Small tables with named rows and columns. After each table, cells are looked up by row and column.

pef
cols = nez, dotado, sug, mizabi
vaf: [55829, 59773, 49367, 35891]
nepuno: [39853, 23938, 83842, 46932]
putuno: [49340, 57350, 39626, 51906]
nef: [11378, 43092, 71688, 55937]
fid: [44995, 38757, 45944, 40490]
remosud: [63854, 20754, 64218, 54968]
tulaf: [53659, 40733, 33488, 43984]
sufe: [47856, 51302, 52798, 55736]
rivi: [50661, 55513, 51591, 51817]
deboref: [42870, 32073, 50955, 42692]
lodu: [57466, 91792, 61999, 48830]
naduz: [62429, 53348, 18809, 32385]

What is the sug of rivi in pef?
51591
What is the sug of nef in pef?
71688
What is the dotado of rivi in pef?
55513
What is the mizabi of lodu in pef?
48830
What is the sug of vaf in pef?
49367
What is the dotado of vaf in pef?
59773
What is the mizabi of nef in pef?
55937
What is the nez of deboref in pef?
42870
What is the sug of naduz in pef?
18809
What is the dotado of sufe in pef?
51302
What is the mizabi of tulaf in pef?
43984
What is the nez of rivi in pef?
50661
What is the mizabi of putuno in pef?
51906
What is the sug of fid in pef?
45944
What is the mizabi of vaf in pef?
35891
What is the sug of sufe in pef?
52798
What is the nez of sufe in pef?
47856

dinakuv:
|  | mosuzi | mak | gokane | zor | lufip | mavunor | merad |
|---|---|---|---|---|---|---|---|
| lirin | 201 | 73 | 176 | 225 | 93 | 115 | 61 |
| tugitat | 47 | 175 | 41 | 144 | 215 | 195 | 59 |
| tesu | 202 | 81 | 180 | 221 | 92 | 121 | 54 |
| letire | 208 | 94 | 183 | 213 | 88 | 135 | 50 |

What is the mavunor of tesu in dinakuv?
121
What is the zor of tugitat in dinakuv?
144
What is the mak of letire in dinakuv?
94
What is the mavunor of tugitat in dinakuv?
195
What is the mosuzi of letire in dinakuv?
208
What is the zor of lirin in dinakuv?
225
What is the mak of tugitat in dinakuv?
175
What is the lufip of tugitat in dinakuv?
215
What is the merad of tugitat in dinakuv?
59
What is the lufip of lirin in dinakuv?
93
What is the gokane of tesu in dinakuv?
180
What is the merad of lirin in dinakuv?
61
What is the mosuzi of lirin in dinakuv?
201
What is the mak of tesu in dinakuv?
81
What is the mavunor of letire in dinakuv?
135
What is the mosuzi of tugitat in dinakuv?
47
What is the mavunor of lirin in dinakuv?
115

vatefaf
cols = ruso, nid, robonu
pidonit: [53.119, -8.590, -52.868]
mulogug: [35.611, 60.090, 2.723]
dig: [43.943, 8.545, -51.230]

mulogug, robonu: 2.723
pidonit, robonu: -52.868
pidonit, nid: -8.590
dig, robonu: -51.230
pidonit, ruso: 53.119
mulogug, ruso: 35.611
dig, nid: 8.545
mulogug, nid: 60.090
dig, ruso: 43.943
Row with the largest nid: mulogug

Table fetat
         sumiko  voz  gez  lodelu  zituval  samido
niru        192  212  142     148      162     177
gogok       112  173  161     168      175     118
mozagok     188  156  201     184      208     104
kol         133  160  170     180      187     115
lomod        72  211  108     134      121     175
ket         199  189  135     150      155     189
vep         205  221  150     152      181     159
lir         220  169  164     154      150     198
voso         59  119   88     146       94     223
pep         202  116  167     155      125     231
dusi        111  145  175     172      160     139
nenodak     168  170  134     142      132     214

gogok, samido => 118
ket, samido => 189
pep, voz => 116
kol, samido => 115
vep, lodelu => 152
voso, sumiko => 59
vep, zituval => 181
voso, lodelu => 146
nenodak, lodelu => 142
lomod, lodelu => 134
kol, zituval => 187
niru, zituval => 162
mozagok, zituval => 208
nenodak, zituval => 132
nenodak, sumiko => 168
niru, voz => 212
kol, lodelu => 180
dusi, sumiko => 111
niru, lodelu => 148

sifuri:
,supu,daro,tabot,bize,lerof,mok
lugozu,-1949,-3711,1613,2100,-4046,995
reri,-1127,648,-521,-175,335,-1654
besuzov,1574,2362,-681,-2012,2798,546
gul,-2976,-37,526,1417,2085,-902
gute,2069,-119,75,5,-848,1446
ded,-5096,-1034,293,2248,-380,-4062
vef,6369,2042,-2850,-2191,-5411,-2981
fivetav,25,-1487,1270,1489,101,2494

What is the tabot of vef in sifuri? -2850
What is the bize of gul in sifuri? 1417
What is the lerof of besuzov in sifuri? 2798
What is the tabot of gul in sifuri? 526
What is the supu of vef in sifuri? 6369
What is the tabot of reri in sifuri? -521
What is the mok of besuzov in sifuri? 546
What is the supu of gul in sifuri? -2976
What is the daro of gute in sifuri? -119

nesol =
|  | zol | zenulu |
|---|---|---|
| vironon | -8.21 | 2.00 |
| bal | -1.24 | 9.21 |
| lur | -4.26 | 6.64 |
| tel | -1.49 | -7.73 |
| fug | -2.84 | -7.51 |
| gozom | -3.26 | 8.35 |
| nog | -7.93 | 3.67 |
| kuf | -6.02 | -4.59 |

lur, zenulu: 6.64
lur, zol: -4.26
vironon, zol: -8.21
gozom, zenulu: 8.35
bal, zenulu: 9.21
kuf, zol: -6.02
gozom, zol: -3.26
bal, zol: -1.24
nog, zenulu: 3.67
kuf, zenulu: -4.59
nog, zol: -7.93
Which row has the largest zol? bal

Table zibo
	gafi	ferem	kab	mufis	bovusob
pumiti	81.04	39.29	47.47	22.50	68.78
keta	77.70	34.89	49.01	24.29	59.06
zimigal	58.86	78.36	82.65	15.25	80.81
bofusar	45.26	77.59	87.76	19.06	68.69

What is the bovusob of keta in zibo? 59.06
What is the ferem of pumiti in zibo? 39.29
What is the mufis of bofusar in zibo? 19.06
What is the gafi of bofusar in zibo? 45.26
What is the gafi of keta in zibo? 77.70
What is the mufis of zimigal in zibo? 15.25
What is the gafi of pumiti in zibo? 81.04
Which row has the largest gafi? pumiti

nipu =
columns: lur, mafedo, ges, ged, nuzo
gokevel: [-9, -30, -76, 2, 19]
per: [40, -68, -17, 41, 10]
poti: [0, -28, 33, 55, -17]
tobe: [21, -75, 18, 10, -7]
kasag: [8, -35, -88, -29, 27]
fafemog: [18, -70, -17, -36, 14]
simov: [-50, 26, -39, -48, -16]
nibagum: [31, -81, -57, 5, 44]

tobe, ges -> 18
kasag, mafedo -> -35
nibagum, nuzo -> 44
tobe, lur -> 21
nibagum, lur -> 31
fafemog, mafedo -> -70
nibagum, mafedo -> -81
per, mafedo -> -68
poti, nuzo -> -17
gokevel, ged -> 2
gokevel, lur -> -9
tobe, mafedo -> -75
kasag, nuzo -> 27

nilugu:
         valikoz  febove  bulave  nofir  nesike
kimeb        136     163     128    168     133
tuduges       46      52      72     28     104
zuzaku       172      94     118    135      72
zukuzu        53      36      71     23      89
modo          36     150     101     97     164
tibi         146     147     133    172     101
fuzugi       150     130     121    157      97
livir         88      50      84     61      53
rineni       101     212     148    184     185
paga         109     141     122    138     107
noz           48      94      84     55     132

febove of zukuzu is 36
bulave of rineni is 148
nofir of livir is 61
febove of rineni is 212
nesike of noz is 132
bulave of paga is 122
febove of paga is 141
febove of fuzugi is 130
bulave of zukuzu is 71
nesike of fuzugi is 97
nesike of paga is 107
nesike of livir is 53
nesike of kimeb is 133
bulave of noz is 84
nofir of fuzugi is 157

kidugi
         lipodu  nufofa  karipum  fen  tis  sero  sur  fer  fevaf
fop         138     117       95   72   84    30   43   83     35
duri         82      69      106   76   74    75   87  107     76
funefa      125     133       40  110  120    28   81   27     25
pazurog      71      71       75   98   93    67  121   68     66
pefone       49      57       78   92   78   134  129  119    122
dosi        127     121       81   76   85    81   42  110     75
nutok        62      66       74   98   90    88  128   82     83
guz         100     108       55  105  108    55   94   52     51
faz          90      80      115   54   51   164   48  195    150

fop, lipodu => 138
funefa, sur => 81
nutok, fer => 82
nutok, fen => 98
dosi, sur => 42
faz, fen => 54
pefone, fen => 92
pazurog, nufofa => 71
pazurog, sero => 67
nutok, lipodu => 62
duri, tis => 74
guz, tis => 108
fop, karipum => 95
pefone, tis => 78
faz, tis => 51
dosi, lipodu => 127
pazurog, karipum => 75

